Below is a small trained network, with its code and all its weights. Each question gives an input and a target symbol and asks what happens when units are switched off, that is, made to give their printed mean instead of their output.

import numpy as np


def w(rows, s, z=0):
    codes = np.array(rows[::2]) - 128.0
    scale = np.full(codes.shape[1], s)
    scale[-1] = z or s
    return codes * scale


def norm(h):
    return h / np.sqrt((h * h).mean(-1, keepdims=True) + 1e-5)


def f(y):
    return y / 2 * (1 + np.tanh(0.7978845608 * (y + 0.044715 * y**3)))


def softmax(a):
    e = np.exp(a - a.max(-1, keepdims=True))
    return e / e.sum(-1, keepdims=True)


def log_softmax(a):
    a = a - a.max(-1, keepdims=True)
    return a - np.log(np.exp(a).sum(-1, keepdims=True))


def net(x, mask):
    ids = ['ΔΘΛΩαβζηξπ'.index(c) for c in x.split()]
    T = len(ids)
    res = E[ids] + P[:T]
    r = norm(res)
    for j in range(3):
        rows = slice(2 * j, 2 * j + 2)
        q, k, v = (r @ M[0][rows].T for M in (Q, K, V))
        z = softmax(np.where(np.tri(T) > 0, q @ k.T / 2**0.5, -1e9)) @ v
        o = O[0][rows]
        res = res + np.where(mask[j], z, o[:, -1]) @ o[:, :-1]
    y = f(norm(res) @ A[0][:, :-1].T + A[0][:, -1])
    res = res + np.where(mask[3:7], y, B[0][:, -1]) @ B[0][:, :-1]
    return log_softmax(norm(res)[-1] @ U[:, :-1].T + U[:, -1])


Q, K, V, O, A, B = {}, {}, {}, {}, {}, {}
E = w([
[35,131,123,168,228,106],'Δ',
[165,102,120,128,106,135],'Θ',
[177,120,254,191,120,123],'Λ',
[66,213,231,229,110,153],'Ω',
[137,158,156,140,142,175],'α',
[149,162,202,194,96,125],'β',
[208,164,187,205,98,83],'ζ',
[218,167,193,143,64,155],'η',
[110,169,217,166,72,200],'ξ',
[172,189,146,183,43,135],'π',
],0.0094)
P = w([
[117,152,110,81,153,119],'0',
[109,83,115,107,112,116],'1',
[153,202,205,217,251,194],'2',
[148,142,80,180,95,53],'3',
[105,89,111,76,109,111],'4',
[167,179,185,226,245,206],'5',
[88,96,85,180,45,57],'6',
[101,113,112,55,115,99],'7',
[182,152,163,234,236,219],'8',
[58,73,98,127,63,81],'9',
],0.017)
Q[0] = w([
[86,51,76,186,60,128],'H1',
[51,76,166,48,72,78],'H1',
[193,253,193,68,219,167],'H2',
[89,75,158,31,70,87],'H2',
[137,122,153,148,171,201],'H3',
[134,104,177,178,126,136],'H3',
],0.013)
K[0] = w([
[77,86,161,40,72,61],'H1',
[110,218,141,54,167,73],'H1',
[170,147,91,231,182,190],'H2',
[137,246,155,54,165,84],'H2',
[231,106,111,116,184,123],'H3',
[145,99,189,137,160,96],'H3',
],0.013)
V[0] = w([
[249,119,172,90,55,165],'H1',
[146,100,100,50,172,117],'H1',
[146,180,28,156,68,87],'H2',
[64,142,126,92,67,228],'H2',
[182,87,112,120,167,127],'H3',
[123,158,126,118,117,153],'H3',
],0.012)
O[0] = w([
[114,161,163,49,151,86,218],'H1',
[186,173,109,145,138,74,91],'H1',
[92,183,210,204,146,146,1],'H2',
[156,135,154,100,188,246,64],'H2',
[106,173,97,120,126,123,101],'H3',
[131,99,134,142,125,112,115],'H3',
],0.014,0.0083)
A[0] = w([
[167,135,153,181,112,117,3],'N1',
[116,122,104,161,174,208,128],'N2',
[155,182,193,150,130,170,128],'N3',
[189,117,191,89,9,130,197],'N4',
],0.011,0.0049)
B[0] = w([
[203,179,132,2,222,69,122],'N1',
[86,177,161,73,94,39,174],'N2',
[194,113,4,174,104,165,153],'N3',
[45,131,66,144,203,128,255],'N4',
],0.009,0.0067)
U = w([
[176,116,89,200,29,143,203],'Δ',
[194,178,127,164,211,56,23],'Θ',
[145,81,57,45,67,77,88],'Λ',
[137,5,201,150,95,157,192],'Ω',
[170,138,48,122,199,164,124],'α',
[21,94,81,152,226,127,8],'β',
[94,139,216,171,25,50,103],'ζ',
[98,193,174,36,216,106,16],'η',
[135,118,164,45,100,203,204],'ξ',
[105,168,183,174,126,176,254],'π',
],0.011,0.0045)

Each question gives the input, a string of symbols that net reads in full, and the target symbol t.
The units are the heads (2 rows each of Q, K, V and O) and the neurons (one row each of A and B). Each row of codes is followed by its name. A weight is (code - 128) times the scale printed after its matrix; where a second scale follows, it is the last column's (O, A, B and U).
mask holds one flag per unit, heads first, then neurons. A switched-off unit (its flag False) gives its mean, the last column of its rows in O or B, instead of its output. The means were averaged over made-up inputs and are rounded, as every weight is.
A unit's drop is (log p(t) with every unit on - log p(t) with that unit switched off) / (log p(t) with every unit on - log p(t) with every unit switched off).
The circuit of an input: a set's keep is (log p(t) with only the set's units on - log p(t) with every unit switched off) / (log p(t) with every unit on - log p(t) with every unit switched off). Starting from all 7 units, units are removed one at a time, each time the one whose removal leaves the highest keep (on an exact tie, the one counted first), for as long as the keep stays at least 0.8.
units of the circuit, in order: the units of the circuit, biggest drop first
heads that matter: for each layer, one digit per head in row order, 1 if its drop is at least 0.15 and else 0, layers parted by /
input Ω Λ Λ Θ β, target Ω: units of the circuit, in order : (H1 H3)
input ζ Δ β ζ π β, target ζ: heads that matter : 100
input Λ ζ η Λ β Λ η, target β: heads that matter : 010
input Λ ζ π ξ, target ζ: heads that matter : 010
input Λ Θ ξ Λ β η, target α: units of the circuit, in order : (N3)
input ζ π η Λ η Λ ζ, target η: units of the circuit, in order : (H1 H2)
input Λ ζ ξ π η β, target ζ: units of the circuit, in order : (H1 N2 N4)
input β β ζ Λ ζ, target β: heads that matter : 010
input Λ η β π Λ π Λ Θ Λ β, target Θ: heads that matter : 110
input ζ ζ β Λ Λ Θ η Δ, target ζ: heads that matter : 010
input Λ ζ Λ, target Ω: heads that matter : 110
input Λ π Λ Λ η α π, target η: heads that matter : 110
input ξ π η Λ, target π: heads that matter : 010
input η β β Λ α Λ π Θ α Δ, target Θ: units of the circuit, in order : (H1 H2)
input π Λ η ζ β π ξ β β Θ, target β: heads that matter : 010
input π Δ η β, target Δ: heads that matter : 100
input Λ Λ Λ Λ η ξ β η Λ, target Ω: units of the circuit, in order : (H1 N4)
input β α Ω Λ ζ Θ π ζ, target β: units of the circuit, in order : (N4 H2 H1)
input π Λ ζ Λ Λ, target π: units of the circuit, in order : (H2)
input ζ η β Λ Ω, target ζ: heads that matter : 010
input Ω Λ Λ ζ Λ β ζ η, target Ω: units of the circuit, in order : (H1 H3)
input Λ α Θ Λ, target α: units of the circuit, in order : (H2)
input Λ η ξ, target ξ: units of the circuit, in order : (H2 H1 N4)
